Here is a tiny trained network, its code and every weight. The questions are about switching its units off for an input and a class, where a switched-off unit gives its printed mean instead of its output.

import numpy as np


def w(rows, s, z=0):
    codes = np.array(rows[::2]) - 128.0
    scale = np.full(codes.shape[1], s)
    scale[-1] = z or s
    return codes * scale


def norm(h):
    return h / np.sqrt((h * h).mean(-1, keepdims=True) + 1e-5)


def f(y):
    return y / 2 * (1 + np.tanh(0.7978845608 * (y + 0.044715 * y**3)))


def log_softmax(a):
    a = a - a.max(-1, keepdims=True)
    return a - np.log(np.exp(a).sum(-1, keepdims=True))


def net(x, mask):
    res = np.array(x, float).reshape(1, 3) / 4 @ E
    u = 0
    for l in range(4):
        y = f(norm(res) @ A[l][:, :-1].T + A[l][:, -1])
        res = res + np.where(mask[u : u + 7], y, B[l][:, -1]) @ B[l][:, :-1]
        u += 7
    return log_softmax(norm(res)[-1] @ U[:, :-1].T + U[:, -1])


A, B = {}, {}
E = w([
[90,154,118,176,26,165,101],'x0',
[64,112,108,150,192,172,55],'x1',
[83,132,147,90,130,254,99],'x2',
],0.011)
A[0] = w([
[110,128,114,134,247,173,94,122],'L0N1',
[121,164,45,83,150,160,157,68],'L0N2',
[139,116,119,139,231,32,117,147],'L0N3',
[159,131,139,51,206,116,176,112],'L0N4',
[132,157,123,165,128,9,144,34],'L0N5',
[140,124,128,67,223,170,146,47],'L0N6',
[142,102,134,95,207,106,147,2],'L0N7',
],0.016,0.0035)
B[0] = w([
[93,30,135,12,152,63,143,215],'L0N1',
[153,110,148,142,157,136,142,135],'L0N2',
[94,148,130,203,215,159,150,247],'L0N3',
[144,163,91,118,106,102,216,210],'L0N4',
[142,93,186,175,109,102,87,223],'L0N5',
[90,251,197,177,97,163,80,192],'L0N6',
[202,175,36,149,124,177,40,183],'L0N7',
],0.025,0.014)
A[1] = w([
[104,88,85,121,231,221,45,159],'L1N1',
[74,112,201,54,140,141,84,68],'L1N2',
[147,161,73,107,132,108,213,98],'L1N3',
[118,92,44,213,207,78,75,5],'L1N4',
[88,77,129,122,128,45,56,195],'L1N5',
[125,171,40,112,248,172,120,120],'L1N6',
[163,143,154,88,187,244,155,125],'L1N7',
],0.018,0.0026)
B[1] = w([
[36,59,140,98,206,175,123,229],'L1N1',
[166,52,188,174,175,101,184,221],'L1N2',
[17,56,99,99,116,58,170,159],'L1N3',
[250,123,189,211,111,82,200,247],'L1N4',
[158,96,114,55,101,202,172,225],'L1N5',
[72,165,161,59,49,95,44,221],'L1N6',
[218,128,154,124,78,100,79,176],'L1N7',
],0.019,0.012)
A[2] = w([
[170,94,116,182,224,128,97,118],'L2N1',
[79,251,111,55,96,152,101,93],'L2N2',
[148,132,167,71,126,190,105,2],'L2N3',
[175,133,116,131,55,95,110,191],'L2N4',
[50,228,74,143,113,139,136,138],'L2N5',
[78,59,117,194,145,159,43,72],'L2N6',
[153,145,73,191,154,227,159,103],'L2N7',
],0.018,0.0029)
B[2] = w([
[141,109,246,108,94,125,156,254],'L2N1',
[109,124,238,19,76,5,93,224],'L2N2',
[146,83,145,221,135,149,146,178],'L2N3',
[74,93,98,112,129,169,74,229],'L2N4',
[15,154,191,107,107,169,56,214],'L2N5',
[136,215,45,135,182,206,193,188],'L2N6',
[243,167,36,76,131,75,133,163],'L2N7',
],0.016,0.0083)
A[3] = w([
[154,140,124,56,100,125,234,81],'L3N1',
[163,249,54,113,97,142,114,92],'L3N2',
[161,106,128,136,127,57,159,172],'L3N3',
[131,173,152,141,181,81,112,185],'L3N4',
[143,164,89,102,158,194,143,116],'L3N5',
[154,62,103,93,2,162,143,213],'L3N6',
[94,33,102,78,217,111,127,2],'L3N7',
],0.021,0.0027)
B[3] = w([
[110,93,73,220,196,61,113,176],'L3N1',
[119,129,17,126,76,250,118,155],'L3N2',
[85,217,142,155,162,153,138,203],'L3N3',
[185,133,130,136,32,104,182,206],'L3N4',
[208,160,149,172,76,64,131,141],'L3N5',
[185,164,73,103,207,87,78,246],'L3N6',
[127,113,108,84,80,253,142,252],'L3N7',
],0.02,0.011)
U = w([
[149,203,50,172,46,182,129,105],'0',
[186,166,214,245,135,113,196,189],'1',
[39,99,37,132,161,60,183,55],'2',
[120,64,103,158,82,124,134,2],'3',
[216,125,67,130,190,88,48,161],'4',
[73,177,174,68,61,72,60,168],'5',
[101,4,168,91,176,217,182,169],'6',
],0.016,0.0081)

Each question gives the input, the list of numbers given to net, and the class t.
The units are the neurons (one row each of A and B). Each row of codes is followed by its name. A weight is (code - 128) times the scale printed after its matrix; where a second scale follows, it is the last column's (A, B and U).
mask holds one flag per neuron, layer by layer. A switched-off neuron (its flag False) gives its mean, the last column of its row in B, instead of its output. The means were averaged over made-up inputs and are rounded, as every weight is.
A unit's drop is (log p(t) with every unit on - log p(t) with that unit switched off) / (log p(t) with every unit on - log p(t) with every unit switched off).
The circuit of an input: a set's keep is (log p(t) with only the set's units on - log p(t) with every unit switched off) / (log p(t) with every unit on - log p(t) with every unit switched off). Starting from the 12 units with the biggest drops (on a tie, the unit counted first), units are removed one at a time, each time the one whose removal leaves the highest keep (on an exact tie, the one counted first), for as long as the keep stays at least 0.8.
circuit, biggest first: the units of the circuit, biggest drop first
unit that matters most: the unit with the biggest drop
k most important neurons: the k neurons with the biggest drops, biggest first
top k neurons in layer l: the k neurons of layer l with the biggest drops, biggest first
drop of u: that unit's drop, to one decimal
input [3,-6,-2], class 4: circuit, biggest first => [L0N3 L3N6]
input [-2,0,4], class 1: circuit, biggest first => [L0N6]
input [-7,6,-1], class 5: 3 most important neurons => [L1N6 L0N6 L0N4]
input [8,-7,-5], class 4: circuit, biggest first => [L0N3 L3N6]
input [-6,8,-3], class 5: 4 most important neurons => [L1N6 L0N6 L0N7 L0N4]
input [0,6,-5], class 6: 2 most important neurons => [L1N1 L0N1]
input [2,-1,-1], class 4: 4 most important neurons => [L0N3 L3N6 L0N1 L0N6]
input [0,-8,2], class 2: 3 most important neurons => [L0N6 L0N5 L1N3]
input [6,-2,6], class 4: 3 most important neurons => [L0N1 L0N3 L0N5]
input [6,3,-1], class 0: top 2 neurons in layer 0 => [L0N1 L0N5]
input [8,8,-7], class 4: top 2 neurons in layer 0 => [L0N3 L0N6]
input [7,3,3], class 0: top 3 neurons in layer 0 => [L0N1 L0N4 L0N3]
input [1,-6,3], class 4: 3 most important neurons => [L0N4 L0N3 L3N6]
input [-1,-4,6], class 5: 4 most important neurons => [L0N1 L1N4 L1N2 L0N6]
input [-7,8,-3], class 5: circuit, biggest first => [L1N6]
input [-4,-4,5], class 5: 2 most important neurons => [L0N6 L2N2]
input [8,7,-8], class 4: 3 most important neurons => [L0N3 L1N5 L3N6]
input [2,-3,-4], class 4: top 3 neurons in layer 0 => [L0N3 L0N6 L0N1]
input [-8,-4,1], class 5: 2 most important neurons => [L1N6 L2N2]
input [2,-8,6], class 4: 2 most important neurons => [L0N3 L0N4]
input [4,7,-4], class 6: unit that matters most => L0N4
input [4,-7,6], class 4: top 2 neurons in layer 0 => [L0N3 L0N4]
input [7,4,-1], class 0: top 2 neurons in layer 1 => [L1N6 L1N2]
input [8,1,-5], class 4: drop of L0N3 => 0.9
